Below are the code and all the weights of a small trained network. Each question names an input and a class and asks about switching units off, where a switched-off unit gives its printed mean instead of its output.

import numpy as np


def w(rows, s, z=0):
    codes = np.array(rows[::2]) - 128.0
    scale = np.full(codes.shape[1], s)
    scale[-1] = z or s
    return codes * scale


def f(y):
    return np.maximum(y, 0)


def log_softmax(a):
    a = a - a.max(-1, keepdims=True)
    return a - np.log(np.exp(a).sum(-1, keepdims=True))


def net(x, mask):
    res = np.array(x, float).reshape(1, 8) / 4 @ E
    y = f(res @ A[0][:, :-1].T + A[0][:, -1])
    res = res + np.where(mask, y, B[0][:, -1]) @ B[0][:, :-1]
    return log_softmax(res[-1] @ U[:, :-1].T + U[:, -1])


A, B = {}, {}
E = w([
[153,3,123,108,212,205,120,92],'x0',
[141,137,129,120,129,126,111,130],'x1',
[225,223,119,71,70,167,244,6],'x2',
[255,110,27,202,95,152,213,192],'x3',
[163,186,238,234,223,139,170,139],'x4',
[119,117,131,133,129,132,145,125],'x5',
[127,125,129,129,125,132,130,130],'x6',
[127,126,125,127,129,124,125,121],'x7',
],0.0082)
A[0] = w([
[124,158,241,207,220,175,151,117,8],'n1',
[112,231,113,141,69,33,75,113,71],'n2',
[159,38,115,53,230,234,124,60,88],'n3',
[149,133,137,100,117,173,169,45,51],'n4',
[172,165,146,110,122,152,177,39,25],'n5',
[174,168,118,94,80,100,141,55,129],'n6',
[57,64,32,51,59,150,118,82,3],'n7',
[1,180,214,64,148,139,81,51,83],'n8',
],0.0073,0.0028)
B[0] = w([
[188,88,204,120,67,50,119,75,226],'n1',
[91,162,158,40,166,102,159,140,206],'n2',
[75,173,141,28,143,137,228,151,226],'n3',
[71,97,152,233,216,99,80,168,193],'n4',
[74,81,136,188,145,122,40,134,209],'n5',
[84,99,145,182,188,144,109,172,210],'n6',
[197,116,208,157,63,65,78,60,208],'n7',
[199,148,57,211,97,254,153,156,254],'n8',
],0.0085,0.0094)
U = w([
[1,18,150,211,197,116,8,214,34],'0',
[139,128,119,134,129,127,152,127,251],'1',
[222,108,188,123,62,49,122,25,35],'2',
[233,154,13,202,98,249,214,162,82],'3',
[42,178,149,34,154,92,240,157,130],'4',
],0.0086,0.011)

Each question gives the input, the list of numbers given to net, and the class t.
The units are the neurons (one row each of A and B). Each row of codes is followed by its name. A weight is (code - 128) times the scale printed after its matrix; where a second scale follows, it is the last column's (A, B and U).
mask holds one flag per neuron, in row order. A switched-off neuron (its flag False) gives its mean, the last column of its row in B, instead of its output. The means were averaged over made-up inputs and are rounded, as every weight is.
A unit's drop is (log p(t) with every unit on - log p(t) with that unit switched off) / (log p(t) with every unit on - log p(t) with every unit switched off).
The circuit of an input: a set's keep is (log p(t) with only the set's units on - log p(t) with every unit switched off) / (log p(t) with every unit on - log p(t) with every unit switched off). Starting from all 8 units, units are removed one at a time, each time the one whose removal leaves the highest keep (on an exact tie, the one counted first), for as long as the keep stays at least 0.8.
circuit, biggest first: the units of the circuit, biggest drop first
most important unit: the unit with the biggest drop
top k neurons: the k neurons with the biggest drops, biggest first
drop when u is switched off: that unit's drop, to one decimal
input [1,4,2,-6,-5,-2,5,5], class 3: circuit, biggest first -> (n8)
input [-8,6,-7,0,-6,-1,-6,-5], class 4: top 2 neurons -> (n2, n5)
input [2,-8,-5,1,-6,4,3,6], class 1: circuit, biggest first -> (n5, n4)
input [6,-8,2,3,-5,-7,-4,0], class 4: top 4 neurons -> (n3, n8, n1, n5)
input [8,0,1,5,6,7,-3,-1], class 4: top 3 neurons -> (n3, n8, n7)
input [6,-8,-5,7,2,-8,-8,4], class 3: top 4 neurons -> (n5, n4, n2, n6)
input [5,-8,8,7,-7,6,7,-1], class 0: top 3 neurons -> (n4, n5, n6)
input [8,2,8,3,-8,6,-1,-8], class 0: circuit, biggest first -> (n4, n5)
input [5,-2,-2,4,-2,-7,8,-4], class 4: circuit, biggest first -> (n8, n3)
input [1,-8,8,-4,4,-1,-3,7], class 0: circuit, biggest first -> (n5, n4)
input [5,-2,7,3,-3,7,-8,3], class 0: top 3 neurons -> (n4, n5, n6)
input [8,7,4,-8,-2,5,3,2], class 3: top 2 neurons -> (n8, n2)
input [-1,-7,1,-4,-3,-5,-7,3], class 3: circuit, biggest first -> (n8, n1)
input [-8,0,-7,-4,-2,-2,-3,-7], class 4: circuit, biggest first -> (n2, n5)
input [-2,0,-4,-1,-7,-1,-8,3], class 2: circuit, biggest first -> (n7)
input [4,-3,8,4,-8,-6,0,-6], class 0: top 2 neurons -> (n4, n6)
input [-7,-5,8,-5,0,0,-4,8], class 0: top 3 neurons -> (n5, n6, n4)
input [2,2,1,-7,-5,0,1,-4], class 3: top 2 neurons -> (n8, n1)
input [7,8,1,-3,-4,-4,1,2], class 4: top 2 neurons -> (n3, n1)
input [-7,3,7,-4,-7,4,-4,4], class 0: most important unit -> n6
input [-3,5,-4,0,6,-4,-4,-6], class 1: top 2 neurons -> (n7, n5)
input [-7,5,-5,5,-1,2,-5,3], class 4: top 3 neurons -> (n8, n2, n5)
input [-1,3,-1,-5,-4,6,-3,-7], class 1: top 2 neurons -> (n7, n1)
input [-2,3,-3,-7,7,1,-5,-4], class 2: drop when n1 is switched off -> 1.1
input [8,-1,7,2,3,-1,4,3], class 4: drop when n2 is switched off -> -0.1
input [-1,-3,-1,-6,-2,-1,7,1], class 3: drop when n8 is switched off -> 0.6
input [0,-5,5,5,-6,1,1,6], class 1: most important unit -> n1
input [7,6,-5,-4,-6,0,-8,-5], class 4: drop when n2 is switched off -> -0.1
